Here is a tiny trained network, its code and every weight. The questions are about switching its units off for an input and a target symbol, where a switched-off unit gives its printed mean instead of its output.

import numpy as np


def w(rows, s, z=0):
    codes = np.array(rows[::2]) - 128.0
    scale = np.full(codes.shape[1], s)
    scale[-1] = z or s
    return codes * scale


def f(y):
    return np.maximum(y, 0)


def softmax(a):
    e = np.exp(a - a.max(-1, keepdims=True))
    return e / e.sum(-1, keepdims=True)


def log_softmax(a):
    a = a - a.max(-1, keepdims=True)
    return a - np.log(np.exp(a).sum(-1, keepdims=True))


def net(x, mask):
    ids = ['ΓΘΞΦΩαβδεζλμσ'.index(c) for c in x.split()]
    T = len(ids)
    res = E[ids] + P[:T]
    u = 0
    for l in range(2):
        q, k, v = (res @ M[l].T for M in (Q, K, V))
        z = softmax(np.where(np.tri(T) > 0, q @ k.T / 3**0.5, -1e9)) @ v
        res = res + np.where(mask[u], z, O[l][:, -1]) @ O[l][:, :-1]
        u += 1
        y = f(res @ A[l][:, :-1].T + A[l][:, -1])
        res = res + np.where(mask[u : u + 4], y, B[l][:, -1]) @ B[l][:, :-1]
        u += 4
    return log_softmax(res[-1] @ U[:, :-1].T + U[:, -1])


Q, K, V, O, A, B = {}, {}, {}, {}, {}, {}
E = w([
[146,135,231,134,130,145,113,140,208],'Γ',
[164,126,127,158,189,92,22,127,117],'Θ',
[100,110,83,89,138,117,101,209,147],'Ξ',
[248,103,154,128,129,171,82,62,172],'Φ',
[140,163,116,90,120,187,149,124,78],'Ω',
[52,176,76,206,77,123,107,129,161],'α',
[112,112,118,155,203,118,176,154,89],'β',
[152,45,137,138,144,98,122,191,218],'δ',
[103,44,189,168,139,191,93,124,138],'ε',
[152,75,100,153,141,135,90,81,47],'ζ',
[113,101,150,69,106,152,61,114,133],'λ',
[80,116,174,145,184,154,71,116,75],'μ',
[181,110,94,133,186,181,171,139,147],'σ',
],0.016)
P = w([
[180,140,161,114,85,166,76,254,59],'0',
[157,110,129,97,114,189,75,156,102],'1',
[152,108,125,86,123,174,99,143,119],'2',
[137,102,117,86,124,167,105,140,137],'3',
[136,103,115,84,134,163,117,126,144],'4',
[125,106,113,84,137,160,113,119,156],'5',
[120,107,110,82,140,157,118,113,171],'6',
[120,102,110,85,138,154,118,104,177],'7',
[109,107,105,82,135,160,126,105,180],'8',
[109,106,104,85,136,164,114,88,185],'9',
[103,100,105,88,133,163,115,83,179],'10',
],0.0083)
Q[0] = w([
[171,175,123,175,61,60,163,102,115],'0.h1',
[158,46,177,34,119,44,162,183,56],'0.h1',
[196,35,57,21,254,114,120,101,190],'0.h1',
],0.017)
K[0] = w([
[199,117,172,81,167,190,93,194,115],'0.h1',
[103,67,94,8,216,121,107,64,156],'0.h1',
[70,171,28,167,121,135,105,35,244],'0.h1',
],0.017)
V[0] = w([
[11,83,170,103,59,211,126,127,90],'0.h1',
[79,80,108,172,147,48,142,58,47],'0.h1',
[132,186,170,170,206,166,184,130,79],'0.h1',
],0.011)
O[0] = w([
[2,112,74,33,176,80,64,143,191,220],'0.h1',
[94,220,72,154,183,126,105,89,145,4],'0.h1',
[123,126,116,168,237,222,192,108,134,12],'0.h1',
],0.0058,0.0027)
A[0] = w([
[123,213,89,197,76,132,138,133,119,3],'0.n1',
[143,92,171,104,83,115,199,69,100,88],'0.n2',
[94,176,155,177,98,57,102,133,119,111],'0.n3',
[101,149,47,117,132,95,156,141,6,68],'0.n4',
],0.016,0.0035)
B[0] = w([
[51,107,174,74,185,105,107,109,128,154],'0.n1',
[92,127,68,52,209,113,109,69,161,206],'0.n2',
[200,152,107,92,83,170,174,123,169,157],'0.n3',
[119,162,135,147,120,184,86,150,255,255],'0.n4',
],0.011,0.0044)
Q[1] = w([
[128,156,132,188,97,2,241,43,76],'1.h1',
[124,171,148,190,215,126,143,138,150],'1.h1',
[195,133,77,105,159,134,196,157,117],'1.h1',
],0.017)
K[1] = w([
[233,83,138,69,236,172,6,251,118],'1.h1',
[132,158,227,145,162,194,120,99,77],'1.h1',
[209,97,84,103,119,191,160,102,94],'1.h1',
],0.014)
V[1] = w([
[103,29,22,223,149,91,109,146,106],'1.h1',
[126,49,254,192,87,150,127,60,108],'1.h1',
[183,76,59,141,19,182,157,118,146],'1.h1',
],0.014)
O[1] = w([
[159,52,36,154,217,119,41,190,145,58],'1.h1',
[105,63,142,139,172,22,91,51,181,3],'1.h1',
[153,22,2,171,79,113,179,46,112,92],'1.h1',
],0.0083,0.0069)
A[1] = w([
[178,144,201,118,190,170,98,183,112,70],'1.n1',
[1,122,117,176,180,153,228,115,212,254],'1.n2',
[130,150,188,120,197,65,65,115,214,6],'1.n3',
[114,231,249,150,149,77,129,101,139,44],'1.n4',
],0.0097,0.0021)
B[1] = w([
[154,147,109,65,254,38,118,75,109,251],'1.n1',
[251,155,186,54,186,122,45,170,119,192],'1.n2',
[96,77,193,188,149,188,150,103,29,223],'1.n3',
[87,102,11,204,39,98,191,128,179,245],'1.n4',
],0.0074,0.015)
U = w([
[139,80,90,111,136,73,128,182,174,122],'Γ',
[124,107,139,153,134,124,171,155,188,155],'Θ',
[203,166,88,165,105,59,92,130,60,254],'Ξ',
[100,126,132,62,104,86,75,147,141,177],'Φ',
[106,147,71,170,140,172,59,152,185,224],'Ω',
[131,158,140,121,120,171,159,156,75,117],'α',
[101,136,82,123,154,118,143,142,73,109],'β',
[144,133,112,64,144,106,134,67,145,2],'δ',
[119,109,78,140,117,132,120,254,70,118],'ε',
[115,158,74,112,126,87,137,162,153,96],'ζ',
[158,95,65,130,165,153,204,161,105,15],'λ',
[157,149,116,103,155,112,118,178,151,228],'μ',
[111,81,148,118,137,159,110,165,114,71],'σ',
],0.0069,0.0035)

Each question gives the input, a string of symbols that net reads in full, and the target symbol t.
The units are the heads (3 rows each of Q, K, V and O) and the neurons (one row each of A and B). Each row of codes is followed by its name. A weight is (code - 128) times the scale printed after its matrix; where a second scale follows, it is the last column's (O, A, B and U).
mask holds one flag per unit, layer by layer, with each layer's heads first. A switched-off unit (its flag False) gives its mean, the last column of its rows in O or B, instead of its output. The means were averaged over made-up inputs and are rounded, as every weight is.
A unit's drop is (log p(t) with every unit on - log p(t) with that unit switched off) / (log p(t) with every unit on - log p(t) with every unit switched off).
The circuit of an input: a set's keep is (log p(t) with only the set's units on - log p(t) with every unit switched off) / (log p(t) with every unit on - log p(t) with every unit switched off). Starting from all 10 units, units are removed one at a time, each time the one whose removal leaves the highest keep (on an exact tie, the one counted first), for as long as the keep stays at least 0.8.
circuit, biggest first: the units of the circuit, biggest drop first
k most important neurons: the k neurons with the biggest drops, biggest first
top k neurons in layer l: the k neurons of layer l with the biggest drops, biggest first
input ζ Γ α Ω δ ε, target ζ: top 2 neurons in layer 0 => (0.n1; 0.n3)
input Θ Ω ζ β ζ ε α Θ β β, target Θ: top 2 neurons in layer 1 => (1.n4; 1.n3)
input ζ Ω Γ β α, target ζ: 2 most important neurons => (1.n4; 0.n1)
input μ β λ β μ Φ α β Φ Θ, target μ: most important neuron => (0.n1)
input α ζ λ β β, target α: circuit, biggest first => (0.n3; 1.h1; 0.n1)
input β ζ ζ α β λ α Ω Γ α, target β: 2 most important neurons => (0.n1; 1.n3)
input ε α Φ β β σ Θ Θ, target ε: top 2 neurons in layer 0 => (0.n3; 0.n4)
input β ζ ζ δ Φ α β Ξ Γ, target β: 4 most important neurons => (1.n3; 0.n1; 1.n1; 1.n4)
input ε Γ μ α β ε Φ β, target ε: 2 most important neurons => (0.n3; 1.n1)
input Θ β ε β ζ δ α, target Θ: top 3 neurons in layer 1 => (1.n4; 1.n3; 1.n1)
input Θ Ξ μ ζ δ ζ ε ζ, target σ: 3 most important neurons => (1.n3; 0.n4; 1.n4)
input μ β Θ Θ α Θ ζ Ξ μ Ω, target μ: 2 most important neurons => (0.n1; 1.n1)
input μ μ ε Γ β ζ, target Ω: circuit, biggest first => (0.h1; 0.n4)
input ε σ Ω Ω Φ, target δ: circuit, biggest first => (0.n2; 0.h1)
input δ Θ Θ ε α Φ Θ μ ζ μ λ, target δ: 4 most important neurons => (0.n3; 1.n4; 0.n1; 1.n3)
input μ β α ζ, target μ: top 2 neurons in layer 1 => (1.n1; 1.n4)
input δ λ Γ Ξ ζ ζ, target Ω: circuit, biggest first => (0.h1; 0.n4; 1.n1)
input λ λ Ω, target α: 2 most important neurons => (1.n1; 1.n4)
input Θ δ σ Γ Ξ β μ, target β: 2 most important neurons => (1.n3; 1.n1)
input Θ β β Ξ, target ε: circuit, biggest first => (1.h1; 0.h1)
input β λ ε, target σ: top 3 neurons in layer 1 => (1.n3; 1.n4; 1.n1)
input λ β β Γ, target Θ: 2 most important neurons => (0.n4; 1.n4)
input β ζ δ Θ α Φ Ω, target β: 3 most important neurons => (0.n1; 1.n3; 1.n1)
input Γ μ β Ω Ξ β σ α σ λ β, target Γ: top neuron in layer 1 => (1.n3)
input α β δ λ ζ Γ β, target α: top 2 neurons in layer 0 => (0.n3; 0.n1)
input μ ζ Ω δ, target Γ: circuit, biggest first => (0.h1; 0.n4; 1.h1)
input Θ ε Θ β μ μ α ζ Ξ, target Θ: top 2 neurons in layer 0 => (0.n1; 0.n3)
